Here is a tiny trained network, its code and every weight. The questions are about switching its units off for an input and a class, where a switched-off unit gives its printed mean instead of its output.

import numpy as np


def w(rows, s, z=0):
    codes = np.array(rows[::2]) - 128.0
    scale = np.full(codes.shape[1], s)
    scale[-1] = z or s
    return codes * scale


def norm(h):
    return h / np.sqrt((h * h).mean(-1, keepdims=True) + 1e-5)


def f(y):
    return y / 2 * (1 + np.tanh(0.7978845608 * (y + 0.044715 * y**3)))


def log_softmax(a):
    a = a - a.max(-1, keepdims=True)
    return a - np.log(np.exp(a).sum(-1, keepdims=True))


def net(x, mask):
    res = np.array(x, float).reshape(1, 7) / 4 @ E
    u = 0
    for l in range(2):
        y = f(norm(res) @ A[l][:, :-1].T + A[l][:, -1])
        res = res + np.where(mask[u : u + 12], y, B[l][:, -1]) @ B[l][:, :-1]
        u += 12
    return log_softmax(norm(res)[-1] @ U[:, :-1].T + U[:, -1])


A, B = {}, {}
E = w([
[129,94,115,146,139,66,80,111,128],'x0',
[130,68,86,47,148,96,123,118,90],'x1',
[137,120,109,16,200,132,89,68,101],'x2',
[110,181,171,144,95,152,164,157,116],'x3',
[139,161,171,141,132,115,141,56,155],'x4',
[109,124,164,90,72,114,114,170,179],'x5',
[252,114,193,161,98,182,128,85,114],'x6',
],0.014)
A[0] = w([
[63,213,175,95,96,166,171,145,142,54],'L0N1',
[58,163,25,108,225,139,166,62,66,74],'L0N2',
[159,100,175,170,94,213,198,217,103,79],'L0N3',
[151,99,102,240,155,127,120,160,84,51],'L0N4',
[156,70,150,92,72,135,128,177,159,61],'L0N5',
[49,235,153,95,121,138,176,133,191,75],'L0N6',
[68,184,140,106,148,163,112,100,72,77],'L0N7',
[146,59,118,58,57,107,103,151,173,68],'L0N8',
[64,63,9,2,202,106,139,168,62,78],'L0N9',
[54,84,125,123,35,62,141,228,138,3],'L0N10',
[129,87,79,38,105,131,123,204,101,73],'L0N11',
[95,152,95,167,211,125,211,133,104,65],'L0N12',
],0.0087,0.0075)
B[0] = w([
[81,138,144,150,107,170,187,136,81,160],'L0N1',
[151,130,73,103,118,148,44,138,203,205],'L0N2',
[115,165,115,148,113,156,126,143,78,181],'L0N3',
[72,117,148,180,101,108,190,98,146,146],'L0N4',
[98,168,105,124,132,157,108,103,153,135],'L0N5',
[85,149,176,130,66,102,143,94,79,174],'L0N6',
[90,143,95,133,111,127,79,189,113,138],'L0N7',
[125,176,119,101,128,142,100,124,192,149],'L0N8',
[140,118,101,72,130,167,5,169,70,254],'L0N9',
[98,101,80,167,139,93,182,73,160,162],'L0N10',
[98,201,89,100,126,133,106,116,127,165],'L0N11',
[172,135,101,127,111,170,84,104,164,146],'L0N12',
],0.012,0.0096)
A[1] = w([
[157,115,112,212,78,132,82,136,120,102],'L1N1',
[182,25,132,148,105,94,85,174,124,3],'L1N2',
[144,187,156,123,90,248,185,202,84,90],'L1N3',
[144,224,94,117,185,138,173,100,128,37],'L1N4',
[74,98,130,138,99,93,175,166,95,10],'L1N5',
[155,113,128,74,125,140,133,62,130,71],'L1N6',
[113,120,105,58,153,121,106,213,94,56],'L1N7',
[107,149,211,139,147,107,97,146,189,92],'L1N8',
[177,80,188,83,155,138,133,109,106,18],'L1N9',
[117,94,121,121,168,97,118,141,115,48],'L1N10',
[103,179,163,160,102,140,119,158,144,146],'L1N11',
[176,74,123,181,102,146,155,163,151,46],'L1N12',
],0.013,0.0049)
B[1] = w([
[77,170,151,156,70,138,191,103,146,189],'L1N1',
[139,175,93,80,99,190,116,53,94,148],'L1N2',
[100,253,103,76,99,214,111,11,51,254],'L1N3',
[77,169,53,74,87,167,62,204,128,131],'L1N4',
[163,69,144,167,143,78,174,160,119,154],'L1N5',
[174,105,179,83,162,118,107,170,77,165],'L1N6',
[85,119,54,93,117,95,91,186,92,225],'L1N7',
[161,172,73,108,133,191,129,92,95,142],'L1N8',
[163,87,126,169,197,83,167,69,61,153],'L1N9',
[127,117,109,135,90,144,108,100,104,134],'L1N10',
[118,168,146,124,160,123,155,94,94,200],'L1N11',
[78,153,115,130,89,112,169,151,88,153],'L1N12',
],0.011,0.009)
U = w([
[97,227,157,153,67,164,173,79,87,197],'0',
[119,121,83,44,133,148,28,165,106,184],'1',
[145,99,192,134,148,128,160,230,146,3],'2',
[145,120,106,153,117,141,94,133,249,62],'3',
[221,61,192,103,174,120,154,97,95,83],'4',
[58,104,143,207,79,44,206,188,152,96],'5',
],0.017,0.0065)

Each question gives the input, the list of numbers given to net, and the class t.
The units are the neurons (one row each of A and B). Each row of codes is followed by its name. A weight is (code - 128) times the scale printed after its matrix; where a second scale follows, it is the last column's (A, B and U).
mask holds one flag per neuron, layer by layer. A switched-off neuron (its flag False) gives its mean, the last column of its row in B, instead of its output. The means were averaged over made-up inputs and are rounded, as every weight is.
A unit's drop is (log p(t) with every unit on - log p(t) with that unit switched off) / (log p(t) with every unit on - log p(t) with every unit switched off).
The circuit of an input: a set's keep is (log p(t) with only the set's units on - log p(t) with every unit switched off) / (log p(t) with every unit on - log p(t) with every unit switched off). Starting from the 12 units with the biggest drops (on a tie, the unit counted first), units are removed one at a time, each time the one whose removal leaves the highest keep (on an exact tie, the one counted first), for as long as the keep stays at least 0.8.
units of the circuit, in order: the units of the circuit, biggest drop first
unit that matters most: the unit with the biggest drop
top k neurons: the k neurons with the biggest drops, biggest first
top k neurons in layer l: the k neurons of layer l with the biggest drops, biggest first
drop of u: that unit's drop, to one decimal
input [-7,-6,1,-3,5,-7,-7], class 3: units of the circuit, in order : L0N2, L1N3
input [-1,4,1,3,0,7,6], class 0: unit that matters most : L0N9
input [-1,2,-3,3,-2,4,-5], class 5: units of the circuit, in order : L0N10, L1N3
input [5,0,-5,-7,1,-8,4], class 5: units of the circuit, in order : L1N3, L0N4
input [0,1,-4,-6,6,8,-3], class 3: units of the circuit, in order : L0N8, L1N3, L0N10
input [7,-6,-6,-7,-1,4,-1], class 5: top 2 neurons : L1N3, L0N9
input [1,4,-5,-8,3,-4,4], class 0: top 3 neurons : L1N2, L1N12, L1N1
input [5,-2,2,-8,8,5,-1], class 4: top 2 neurons in layer 0 : L0N9, L0N2
input [7,1,-1,-5,-6,-7,6], class 0: top 2 neurons in layer 1 : L1N2, L1N1
input [7,7,4,2,-2,-5,7], class 4: top 2 neurons in layer 1 : L1N9, L1N3
input [8,3,-8,-7,-3,2,-3], class 5: top 2 neurons in layer 0 : L0N10, L0N2
input [1,-6,4,-1,-1,7,-3], class 0: drop of L1N8 : 0.2
input [7,0,7,8,2,-4,4], class 4: drop of L0N9 : 0.1
input [8,-1,3,-5,2,1,6], class 4: drop of L1N10 : 0.0
input [-5,2,1,3,2,-4,-2], class 1: units of the circuit, in order : L0N2
input [-4,-5,8,-5,-1,-1,4], class 4: drop of L1N9 : 0.1
